[[  5.4  15.5  -1.8  -1.4   1.1  -3.8  10.4]
 [  6.5  -8.0  -6.0 -14.2   2.3  -1.5  18.2]
 [ -2.3  -5.5 -44.2   1.9  -6.1  -2.5 -14.0]
 [  0.7 -42.1 -37.1  -6.2  -1.5  -8.3  29.6]
 [  3.9 -27.3  12.9   8.1  12.6   1.2  44.9]
 [  1.1   9.9 -21.7   3.5  -5.2  -2.2  14.0]
 [  3.9 -41.0  -2.3 -11.2   7.9   0.6  66.7]]
->
[[  5.4  15.5  -1.8  -1.4   1.1  -3.8  10.4]
 [ -2.3  -5.5 -44.2   1.9  -6.1  -2.5 -14.0]
 [  3.9 -27.3  12.9   8.1  12.6   1.2  44.9]
 [  3.9 -41.0  -2.3 -11.2   7.9   0.6  66.7]]

[[-10.5  -4.0   2.3  43.3  31.4  18.8   9.7  12.6 -30.6  34.2]
 [-12.3  -6.7   1.1 -16.3 -23.1 -26.6   5.8  -2.3   1.2 -22.9]
 [ 48.6  -9.3 -16.6  53.2 -42.7 -44.0  -7.4  11.3 -59.7  37.3]
 [  0.7   7.3  -5.5 -89.7 -54.5 -48.0  21.0 -20.9  27.0 -33.9]
 [ 34.6   5.7 -10.9   5.1 -16.9 -11.7   0.1  -0.7 -18.5  28.2]
 [-53.1  -5.3  17.7 -41.6  11.5  11.8  -6.1  -8.3  55.8 -70.9]
 [-65.5 -33.3  15.1  39.0  -6.4 -33.5   8.8  16.7 -25.9 -43.5]]
->
[[-10.5  -4.0   2.3  43.3  31.4  18.8   9.7  12.6 -30.6  34.2]
 [ 48.6  -9.3 -16.6  53.2 -42.7 -44.0  -7.4  11.3 -59.7  37.3]
 [ 34.6   5.7 -10.9   5.1 -16.9 -11.7   0.1  -0.7 -18.5  28.2]
 [-65.5 -33.3  15.1  39.0  -6.4 -33.5   8.8  16.7 -25.9 -43.5]]

[[ -1.6   5.3  15.3  22.9]
 [ -1.6 -86.1  15.3  43.5]
 [ -1.6   5.3  15.3  22.9]]
->
[[-1.6  5.3 15.3 22.9]
 [-1.6  5.3 15.3 22.9]]

[[  5.9   5.7   6.3 -21.3   6.0]
 [ -2.8  -2.9  -2.4  -8.5  -2.7]
 [-20.2 -20.1 -19.9  19.3 -20.2]
 [ 42.0  41.5  42.5 -80.5  42.2]]
->
[[  5.9   5.7   6.3 -21.3   6.0]
 [-20.2 -20.1 -19.9  19.3 -20.2]]

[[ 73.6  26.4  -1.6  44.7   0.9 -22.6 -74.9 -46.0  10.3   8.8  -6.0]
 [ 74.2  85.8  68.5  38.6   5.9 -37.6 -85.0 -41.2 -10.0  12.4 -10.7]]
->
[[ 73.6  26.4  -1.6  44.7   0.9 -22.6 -74.9 -46.0  10.3   8.8  -6.0]]

[[ 46.3 -35.9 -47.8  -2.1   7.0]
 [ 31.0 -45.1  35.5  12.3 -32.0]
 [-34.1  53.5 -31.0  17.1  18.6]
 [-52.8   2.8  53.4 -10.6   7.2]
 [-11.1  63.6 -34.8  19.5   3.7]
 [ 53.7 -39.5  23.2 -23.1 -23.3]
 [ 11.0 -59.2  36.1  20.4 -22.1]
 [ 59.7  -7.0  21.3 -24.3 -30.6]
 [ 65.2   8.5 -20.8 -30.8 -10.9]
 [-29.9 -27.8  20.4 -53.0  32.2]]
->
[[ 46.3 -35.9 -47.8  -2.1   7.0]
 [-34.1  53.5 -31.0  17.1  18.6]
 [-11.1  63.6 -34.8  19.5   3.7]
 [ 11.0 -59.2  36.1  20.4 -22.1]
 [ 65.2   8.5 -20.8 -30.8 -10.9]]

[[ -9.1 -21.7  19.7  -6.5  30.9  46.8]
 [ 15.3 -24.9  13.9  45.6 -58.3 -10.2]
 [  3.7 -12.0 -11.0  39.4  -3.9  28.6]
 [-75.1 -50.4  15.6  58.7  24.3  37.7]
 [  8.2  14.6 -28.4  30.8  28.5  26.3]
 [ 11.5 -11.8  23.5 -39.4  31.7  -9.2]
 [-56.7 -75.0  43.5 -25.0   5.3 -20.5]
 [ 46.2  75.2 -26.5  41.3  60.5   1.0]
 [-47.3 -65.6  68.5 -16.8  41.5 -64.2]
 [-36.3  52.7  -8.8  17.1  46.0 -19.1]
 [  2.5 -25.2   2.5 -11.7  44.8  17.0]
 [-52.2   5.8  10.3 -58.4  52.2 -34.9]]
->
[[ -9.1 -21.7  19.7  -6.5  30.9  46.8]
 [  3.7 -12.0 -11.0  39.4  -3.9  28.6]
 [  8.2  14.6 -28.4  30.8  28.5  26.3]
 [-56.7 -75.0  43.5 -25.0   5.3 -20.5]
 [-47.3 -65.6  68.5 -16.8  41.5 -64.2]
 [  2.5 -25.2   2.5 -11.7  44.8  17.0]]

[[ -3.2   9.9  -4.2  -8.8   1.7]
 [-10.0  32.8  -9.3 -51.6  13.5]
 [-17.8  56.9 -19.6 -73.3  17.8]]
->
[[ -3.2   9.9  -4.2  -8.8   1.7]
 [-17.8  56.9 -19.6 -73.3  17.8]]

[[-16.4 -53.8  -2.5 -37.5 -53.5  34.9  49.4  18.1   4.8]
 [ -5.3  46.6   7.3 -73.7   4.7  66.8  40.3  76.0 -59.3]
 [ -8.1  72.9  33.1  73.6 -64.1 -60.4 -54.4 -34.2 -31.3]
 [ -5.6 -52.7  65.3 -18.6  65.9  24.3   2.5  38.1  13.3]
 [ 31.1  70.9 -18.5 -44.0 -82.3 -22.1  78.6 -40.7 -52.6]]
->
[[-16.4 -53.8  -2.5 -37.5 -53.5  34.9  49.4  18.1   4.8]
 [ -8.1  72.9  33.1  73.6 -64.1 -60.4 -54.4 -34.2 -31.3]
 [ 31.1  70.9 -18.5 -44.0 -82.3 -22.1  78.6 -40.7 -52.6]]
